Here is a tiny trained network, its code and every weight. The questions are about switching its units off for an input and a target symbol, where a switched-off unit gives its printed mean instead of its output.

import numpy as np


def w(rows, s, z=0):
    codes = np.array(rows[::2]) - 128.0
    scale = np.full(codes.shape[1], s)
    scale[-1] = z or s
    return codes * scale


def norm(h):
    return h / np.sqrt((h * h).mean(-1, keepdims=True) + 1e-5)


def f(y):
    return np.maximum(y, 0)


def softmax(a):
    e = np.exp(a - a.max(-1, keepdims=True))
    return e / e.sum(-1, keepdims=True)


def log_softmax(a):
    a = a - a.max(-1, keepdims=True)
    return a - np.log(np.exp(a).sum(-1, keepdims=True))


def net(x, mask):
    ids = ['αβγδεζηλμξπτφω'.index(c) for c in x.split()]
    T = len(ids)
    res = E[ids] + P[:T]
    u = 0
    for l in range(2):
        r = norm(res)
        for j in range(3):
            rows = slice(2 * j, 2 * j + 2)
            q, k, v = (r @ M[l][rows].T for M in (Q, K, V))
            z = softmax(np.where(np.tri(T) > 0, q @ k.T / 2**0.5, -1e9)) @ v
            o = O[l][rows]
            res = res + np.where(mask[u + j], z, o[:, -1]) @ o[:, :-1]
        u += 3
        y = f(norm(res) @ A[l][:, :-1].T + A[l][:, -1])
        res = res + np.where(mask[u : u + 4], y, B[l][:, -1]) @ B[l][:, :-1]
        u += 4
    return log_softmax(norm(res)[-1] @ U[:, :-1].T + U[:, -1])


Q, K, V, O, A, B = {}, {}, {}, {}, {}, {}
E = w([
[173,157,71],'α',
[130,135,122],'β',
[138,121,84],'γ',
[136,133,85],'δ',
[196,5,185],'ε',
[143,94,86],'ζ',
[125,125,184],'η',
[186,205,202],'λ',
[129,150,150],'μ',
[193,152,122],'ξ',
[129,152,150],'π',
[137,133,171],'τ',
[129,154,150],'φ',
[85,134,161],'ω',
],0.03)
P = w([
[161,228,2],'0',
[155,146,157],'1',
[143,133,163],'2',
[144,141,171],'3',
[146,137,169],'4',
[145,139,167],'5',
[148,134,167],'6',
[147,146,176],'7',
[149,142,175],'8',
[142,149,175],'9',
[150,139,178],'10',
[152,140,180],'11',
[155,134,180],'12',
[154,147,193],'13',
],0.0067)
Q[0] = w([
[169,72,4],'L0H0',
[98,170,130],'L0H0',
[222,116,133],'L0H1',
[26,138,137],'L0H1',
[113,108,175],'L0H2',
[138,195,60],'L0H2',
],0.012)
K[0] = w([
[92,123,4],'L0H0',
[194,156,121],'L0H0',
[84,236,125],'L0H1',
[175,126,157],'L0H1',
[105,156,160],'L0H2',
[210,181,85],'L0H2',
],0.015)
V[0] = w([
[156,202,25],'L0H0',
[30,111,31],'L0H0',
[168,150,156],'L0H1',
[193,199,39],'L0H1',
[191,255,88],'L0H2',
[211,164,96],'L0H2',
],0.0063)
O[0] = w([
[46,85,72,83],'L0H0',
[146,137,32,3],'L0H0',
[53,123,170,157],'L0H1',
[162,144,76,100],'L0H1',
[125,112,164,134],'L0H2',
[254,68,108,94],'L0H2',
],0.0051,0.0062)
A[0] = w([
[99,8,67,5],'L0N0',
[133,104,78,154],'L0N1',
[76,140,64,72],'L0N2',
[192,174,156,136],'L0N3',
],0.016,0.0014)
B[0] = w([
[139,223,174,166],'L0N0',
[2,77,201,147],'L0N1',
[187,86,251,146],'L0N2',
[84,45,37,253],'L0N3',
],0.0069,0.0062)
Q[1] = w([
[62,111,123],'L1H0',
[173,63,38],'L1H0',
[178,173,184],'L1H1',
[191,120,114],'L1H1',
[181,3,101],'L1H2',
[20,146,44],'L1H2',
],0.013)
K[1] = w([
[127,130,160],'L1H0',
[8,103,116],'L1H0',
[182,106,95],'L1H1',
[173,216,85],'L1H1',
[157,58,102],'L1H2',
[142,112,209],'L1H2',
],0.014)
V[1] = w([
[255,122,241],'L1H0',
[57,93,124],'L1H0',
[119,203,132],'L1H1',
[213,144,158],'L1H1',
[183,159,145],'L1H2',
[155,234,87],'L1H2',
],0.011)
O[1] = w([
[140,122,147,247],'L1H0',
[100,97,70,95],'L1H0',
[152,254,176,119],'L1H1',
[195,151,116,144],'L1H1',
[194,164,99,128],'L1H2',
[166,187,59,101],'L1H2',
],0.0084,0.014)
A[1] = w([
[117,105,10,3],'L1N0',
[161,185,69,32],'L1N1',
[109,45,30,168],'L1N2',
[142,67,70,204],'L1N3',
],0.011,0.0029)
B[1] = w([
[128,255,166,169],'L1N0',
[58,49,86,156],'L1N1',
[107,142,104,243],'L1N2',
[108,120,60,250],'L1N3',
],0.0076,0.0015)
U = w([
[200,104,69,201],'α',
[134,138,77,254],'β',
[134,138,103,56],'γ',
[142,146,105,72],'δ',
[135,116,109,133],'ε',
[224,7,144,8],'ζ',
[46,184,177,142],'η',
[226,187,146,188],'λ',
[139,108,120,35],'μ',
[120,146,96,101],'ξ',
[147,127,118,68],'π',
[82,37,100,172],'τ',
[133,145,101,49],'φ',
[142,121,125,205],'ω',
],0.018,0.0068)

Each question gives the input, a string of symbols that net reads in full, and the target symbol t.
The units are the heads (2 rows each of Q, K, V and O) and the neurons (one row each of A and B). Each row of codes is followed by its name. A weight is (code - 128) times the scale printed after its matrix; where a second scale follows, it is the last column's (O, A, B and U).
mask holds one flag per unit, layer by layer, with each layer's heads first. A switched-off unit (its flag False) gives its mean, the last column of its rows in O or B, instead of its output. The means were averaged over made-up inputs and are rounded, as every weight is.
A unit's drop is (log p(t) with every unit on - log p(t) with that unit switched off) / (log p(t) with every unit on - log p(t) with every unit switched off).
unit that matters most: the unit with the biggest drop
top k neurons: the k neurons with the biggest drops, biggest first
top k neurons in layer l: the k neurons of layer l with the biggest drops, biggest first
drop of u: that unit's drop, to one decimal
input λ φ η, target λ: unit that matters most -> L1H2
input λ η ω ε λ ω η φ τ ε λ ω λ ζ, target λ: top 2 neurons -> [L0N0, L0N3]
input β β η, target τ: top 2 neurons -> [L0N1, L0N2]
input λ λ δ, target λ: top 2 neurons -> [L0N0, L0N3]
input ε ε γ ω μ ε ε η φ, target ζ: top 2 neurons -> [L0N1, L0N3]
input β β φ π, target τ: top 2 neurons -> [L0N1, L0N3]
input ε π ω ω λ ξ μ μ ω ω ξ λ λ β, target τ: top 2 neurons -> [L0N3, L0N0]
input λ ω τ, target λ: top 2 neurons in layer 0 -> [L0N3, L0N1]
input ω δ ξ, target α: top 2 neurons -> [L0N2, L0N0]
input ε β ζ μ, target τ: top 2 neurons -> [L0N1, L0N3]
input ξ ξ ω δ ε π λ ζ ω λ ω ω α, target β: top 2 neurons -> [L1N0, L0N1]
input λ π ζ, target λ: top 3 neurons in layer 0 -> [L0N0, L0N3, L0N2]
input ω ω ζ, target η: top 3 neurons -> [L0N1, L0N0, L0N3]
input ε η π, target ζ: unit that matters most -> L1H1
input π ω η ω β δ φ, target τ: top 2 neurons -> [L0N3, L0N1]
input λ ω μ ω α β λ τ ω ω ω τ δ, target η: drop of L1N3 -> 0.0
input λ ω ω ω γ β λ α ω β π η ω β, target τ: drop of L0N3 -> 1.2
input π β η ε μ, target ζ: drop of L1H1 -> 0.3
